Below are the code and all the weights of a small trained network. Each question names an input and a target symbol and asks about switching units off, where a switched-off unit gives its printed mean instead of its output.

import numpy as np


def w(rows, s, z=0):
    codes = np.array(rows[::2]) - 128.0
    scale = np.full(codes.shape[1], s)
    scale[-1] = z or s
    return codes * scale


def f(y):
    return y / 2 * (1 + np.tanh(0.7978845608 * (y + 0.044715 * y**3)))


def softmax(a):
    e = np.exp(a - a.max(-1, keepdims=True))
    return e / e.sum(-1, keepdims=True)


def log_softmax(a):
    a = a - a.max(-1, keepdims=True)
    return a - np.log(np.exp(a).sum(-1, keepdims=True))


def net(x, mask):
    ids = ['ΘΛαβγζσ'.index(c) for c in x.split()]
    T = len(ids)
    res = E[ids] + P[:T]
    q, k, v = (res @ M[0].T for M in (Q, K, V))
    z = softmax(np.where(np.tri(T) > 0, q @ k.T / 4**0.5, -1e9)) @ v
    res = res + np.where(mask[0], z, O[0][:, -1]) @ O[0][:, :-1]
    y = f(res @ A[0][:, :-1].T + A[0][:, -1])
    res = res + np.where(mask[1:13], y, B[0][:, -1]) @ B[0][:, :-1]
    return log_softmax(res[-1] @ U[:, :-1].T + U[:, -1])


Q, K, V, O, A, B = {}, {}, {}, {}, {}, {}
E = w([
[135,165,123],'Θ',
[123,89,172],'Λ',
[195,28,129],'α',
[117,194,137],'β',
[210,133,88],'γ',
[130,205,109],'ζ',
[65,65,2],'σ',
],0.024)
P = w([
[43,61,7],'0',
[46,75,45],'1',
[77,60,72],'2',
[124,68,117],'3',
[142,89,153],'4',
[175,75,187],'5',
[202,56,217],'6',
[206,44,246],'7',
],0.0018)
Q[0] = w([
[227,128,150],'H1',
[24,53,115],'H1',
[167,171,239],'H1',
[6,50,2],'H1',
],0.008)
K[0] = w([
[239,136,68],'H1',
[37,108,6],'H1',
[148,90,254],'H1',
[14,165,19],'H1',
],0.0075)
V[0] = w([
[178,23,84],'H1',
[67,149,241],'H1',
[37,2,99],'H1',
[68,32,251],'H1',
],0.0084)
O[0] = w([
[217,143,215,229],'H1',
[44,70,85,1],'H1',
[131,68,174,144],'H1',
[64,105,255,38],'H1',
],0.0099,0.0068)
A[0] = w([
[126,181,71,174],'N1',
[154,140,168,103],'N2',
[159,49,126,157],'N3',
[94,80,221,127],'N4',
[115,179,43,106],'N5',
[8,182,108,54],'N6',
[136,132,128,109],'N7',
[36,122,62,249],'N8',
[157,90,230,59],'N9',
[224,128,74,153],'N10',
[100,90,25,148],'N11',
[139,103,149,125],'N12',
],0.015,0.017)
B[0] = w([
[160,120,202,208],'N1',
[87,112,48,160],'N2',
[143,186,182,173],'N3',
[215,141,113,159],'N4',
[31,121,115,199],'N5',
[245,224,95,143],'N6',
[128,138,129,128],'N7',
[180,38,105,182],'N8',
[71,103,105,184],'N9',
[80,120,124,254],'N10',
[143,177,94,174],'N11',
[111,157,151,146],'N12',
],0.012,0.029)
U = w([
[91,140,64,21],'Θ',
[23,96,136,108],'Λ',
[164,27,135,253],'α',
[93,3,104,155],'β',
[161,132,102,44],'γ',
[148,205,140,154],'ζ',
[109,89,163,172],'σ',
],0.015,0.0052)

Each question gives the input, a string of symbols that net reads in full, and the target symbol t.
The units are the heads (4 rows each of Q, K, V and O) and the neurons (one row each of A and B). Each row of codes is followed by its name. A weight is (code - 128) times the scale printed after its matrix; where a second scale follows, it is the last column's (O, A, B and U).
mask holds one flag per unit, heads first, then neurons. A switched-off unit (its flag False) gives its mean, the last column of its rows in O or B, instead of its output. The means were averaged over made-up inputs and are rounded, as every weight is.
A unit's drop is (log p(t) with every unit on - log p(t) with that unit switched off) / (log p(t) with every unit on - log p(t) with every unit switched off).
The circuit of an input: a set's keep is (log p(t) with only the set's units on - log p(t) with every unit switched off) / (log p(t) with every unit on - log p(t) with every unit switched off). Starting from the 12 units with the biggest drops (on a tie, the unit counted first), units are removed one at a time, each time the one whose removal leaves the highest keep (on an exact tie, the one counted first), for as long as the keep stays at least 0.8.
circuit, biggest first: the units of the circuit, biggest drop first
unit that matters most: the unit with the biggest drop
k most important neurons: the k neurons with the biggest drops, biggest first
drop of u: that unit's drop, to one decimal
input β ζ σ γ ζ Λ Θ, target α: circuit, biggest first : (N5; N3)
input α α Λ Λ β, target α: unit that matters most : N4
input γ Θ α ζ ζ α, target Λ: circuit, biggest first : (N8; N4)
input Θ ζ ζ β β ζ Θ, target β: 3 most important neurons : (N8; N5; N3)
input Λ ζ ζ, target α: circuit, biggest first : (H1; N8; N10)
input Θ ζ α Λ, target ζ: circuit, biggest first : (N8; N10)
input γ ζ ζ ζ β, target Λ: circuit, biggest first : (N5; H1)
input ζ ζ ζ β, target γ: 4 most important neurons : (N6; N8; N1; N11)
input β β ζ ζ Θ β, target γ: 3 most important neurons : (N6; N8; N11)
input ζ Θ α Θ ζ Λ, target ζ: 4 most important neurons : (N8; N4; N10; N5)
input Θ Λ ζ α, target ζ: 3 most important neurons : (N3; N8; N5)
input γ Θ Θ, target Λ: 3 most important neurons : (N5; N4; N6)
input ζ ζ Λ Θ, target α: 2 most important neurons : (N10; N9)
input ζ ζ Θ, target β: 3 most important neurons : (N8; N5; N1)
input γ ζ ζ α Θ ζ ζ α, target Λ: most important neuron : (N8)
input Θ ζ σ ζ ζ γ, target Λ: 2 most important neurons : (N10; N5)
input ζ Θ ζ ζ, target Θ: drop of H1 : 2.0
input Θ ζ Λ, target α: drop of N8 : 0.1
input Λ ζ ζ Θ ζ ζ, target α: drop of N2 : 0.1
